Below is a small trained network, with its code and all its weights. Each question gives an input and a class and asks what happens when units are switched off, that is, made to give their printed mean instead of their output.

import numpy as np


def w(rows, s, z=0):
    codes = np.array(rows[::2]) - 128.0
    scale = np.full(codes.shape[1], s)
    scale[-1] = z or s
    return codes * scale


def norm(h):
    return h / np.sqrt((h * h).mean(-1, keepdims=True) + 1e-5)


def f(y):
    return np.maximum(y, 0)


def log_softmax(a):
    a = a - a.max(-1, keepdims=True)
    return a - np.log(np.exp(a).sum(-1, keepdims=True))


def net(x, mask):
    res = np.array(x, float).reshape(1, 7) / 4 @ E
    u = 0
    for l in range(2):
        y = f(norm(res) @ A[l][:, :-1].T + A[l][:, -1])
        res = res + np.where(mask[u : u + 3], y, B[l][:, -1]) @ B[l][:, :-1]
        u += 3
    return log_softmax(norm(res)[-1] @ U[:, :-1].T + U[:, -1])


A, B = {}, {}
E = w([
[102,125,246,143,78,101,110,121,156],'x0',
[130,115,144,169,165,118,158,150,100],'x1',
[221,34,185,62,172,153,125,151,157],'x2',
[175,251,141,152,198,107,157,56,216],'x3',
[110,126,136,121,137,142,160,116,134],'x4',
[160,139,121,143,114,109,85,134,115],'x5',
[75,50,106,132,182,85,59,2,93],'x6',
],0.0075)
A[0] = w([
[73,149,254,149,61,66,124,116,138,78],'0.n1',
[148,119,35,139,138,136,152,131,126,14],'0.n2',
[16,226,84,165,70,43,152,128,74,2],'0.n3',
],0.0076,0.0061)
B[0] = w([
[98,155,56,133,107,29,150,193,125,234],'0.n1',
[82,92,117,66,108,39,177,217,149,150],'0.n2',
[255,56,213,8,176,197,125,136,115,255],'0.n3',
],0.012,0.004)
A[1] = w([
[145,119,23,88,156,108,174,151,119,16],'1.n1',
[74,62,120,162,20,215,122,172,47,2],'1.n2',
[149,188,134,196,28,255,165,234,151,38],'1.n3',
],0.0092,0.006)
B[1] = w([
[74,126,163,111,70,5,140,186,123,188],'1.n1',
[177,213,84,156,137,173,184,113,164,210],'1.n2',
[85,77,142,139,154,132,71,54,110,253],'1.n3',
],0.018,0.0047)
U = w([
[214,98,182,5,155,142,142,173,112,122],'0',
[83,132,137,93,77,53,157,220,138,89],'1',
[184,190,86,157,150,152,177,118,175,252],'2',
[54,96,139,124,158,144,73,83,75,45],'3',
],0.015,0.003)

Each question gives the input, the list of numbers given to net, and the class t.
The units are the neurons (one row each of A and B). Each row of codes is followed by its name. A weight is (code - 128) times the scale printed after its matrix; where a second scale follows, it is the last column's (A, B and U).
mask holds one flag per neuron, layer by layer. A switched-off neuron (its flag False) gives its mean, the last column of its row in B, instead of its output. The means were averaged over made-up inputs and are rounded, as every weight is.
A unit's drop is (log p(t) with every unit on - log p(t) with that unit switched off) / (log p(t) with every unit on - log p(t) with every unit switched off).
The circuit of an input: a set's keep is (log p(t) with only the set's units on - log p(t) with every unit switched off) / (log p(t) with every unit on - log p(t) with every unit switched off). Starting from all 6 units, units are removed one at a time, each time the one whose removal leaves the highest keep (on an exact tie, the one counted first), for as long as the keep stays at least 0.8.
circuit, biggest first: the units of the circuit, biggest drop first
top k neurons: the k neurons with the biggest drops, biggest first
top k neurons in layer l: the k neurons of layer l with the biggest drops, biggest first
input [-8,3,2,-8,0,7,-5], class 1: circuit, biggest first -> [1.n1]
input [-8,-3,6,-6,-1,-5,7], class 1: circuit, biggest first -> [0.n3 1.n1]
input [-2,-5,-3,-4,6,0,4], class 2: top 2 neurons in layer 1 -> [1.n2 1.n3]
input [-1,0,4,-8,3,0,-1], class 2: circuit, biggest first -> [1.n2 0.n3]
input [-5,2,-6,-7,7,-6,-1], class 2: top 2 neurons in layer 1 -> [1.n2 1.n3]
input [-7,-8,2,-7,-7,8,-8], class 3: top 3 neurons -> [1.n3 0.n3 0.n1]
input [-3,5,-8,5,-1,-5,8], class 0: top 2 neurons -> [0.n3 1.n3]
input [7,0,6,5,-4,8,6], class 1: circuit, biggest first -> [0.n3 0.n1]
input [-6,7,-7,-2,2,-1,3], class 0: top 2 neurons -> [0.n3 0.n1]
input [-8,3,4,-4,1,8,6], class 1: top 3 neurons -> [1.n1 0.n3 1.n3]
input [6,8,0,6,2,1,-2], class 1: top 2 neurons in layer 0 -> [0.n1 0.n3]
input [4,5,-5,-2,-3,2,-6], class 3: top 2 neurons -> [1.n3 1.n2]
input [2,1,7,-3,0,6,-8], class 3: circuit, biggest first -> [1.n3 0.n3]
input [4,-1,2,2,8,0,-8], class 3: circuit, biggest first -> [1.n3]
input [4,1,-2,-6,-8,6,0], class 2: top 2 neurons in layer 1 -> [1.n2 1.n1]
input [-7,-6,-1,-8,-4,4,-6], class 2: top 2 neurons -> [1.n2 0.n1]
input [5,-2,0,-5,-8,1,4], class 1: top 2 neurons -> [0.n1 1.n3]
input [7,-7,5,-3,-1,-2,1], class 1: top 2 neurons in layer 0 -> [0.n1 0.n3]
input [6,-7,3,7,3,6,-8], class 3: top 2 neurons in layer 1 -> [1.n3 1.n2]
input [-8,-6,-4,2,-1,3,-6], class 1: top neuron -> [1.n1]
input [-3,-8,-1,-4,3,5,3], class 2: top 2 neurons in layer 0 -> [0.n1 0.n3]
input [6,-2,6,7,8,7,6], class 2: top 2 neurons -> [0.n3 1.n3]
input [-3,8,-8,-1,-7,3,7], class 0: top 2 neurons -> [0.n3 1.n3]
input [0,-4,4,-4,-5,6,-6], class 3: top 2 neurons -> [1.n3 0.n3]
input [8,7,0,1,5,-3,6], class 1: top 2 neurons -> [0.n1 1.n3]
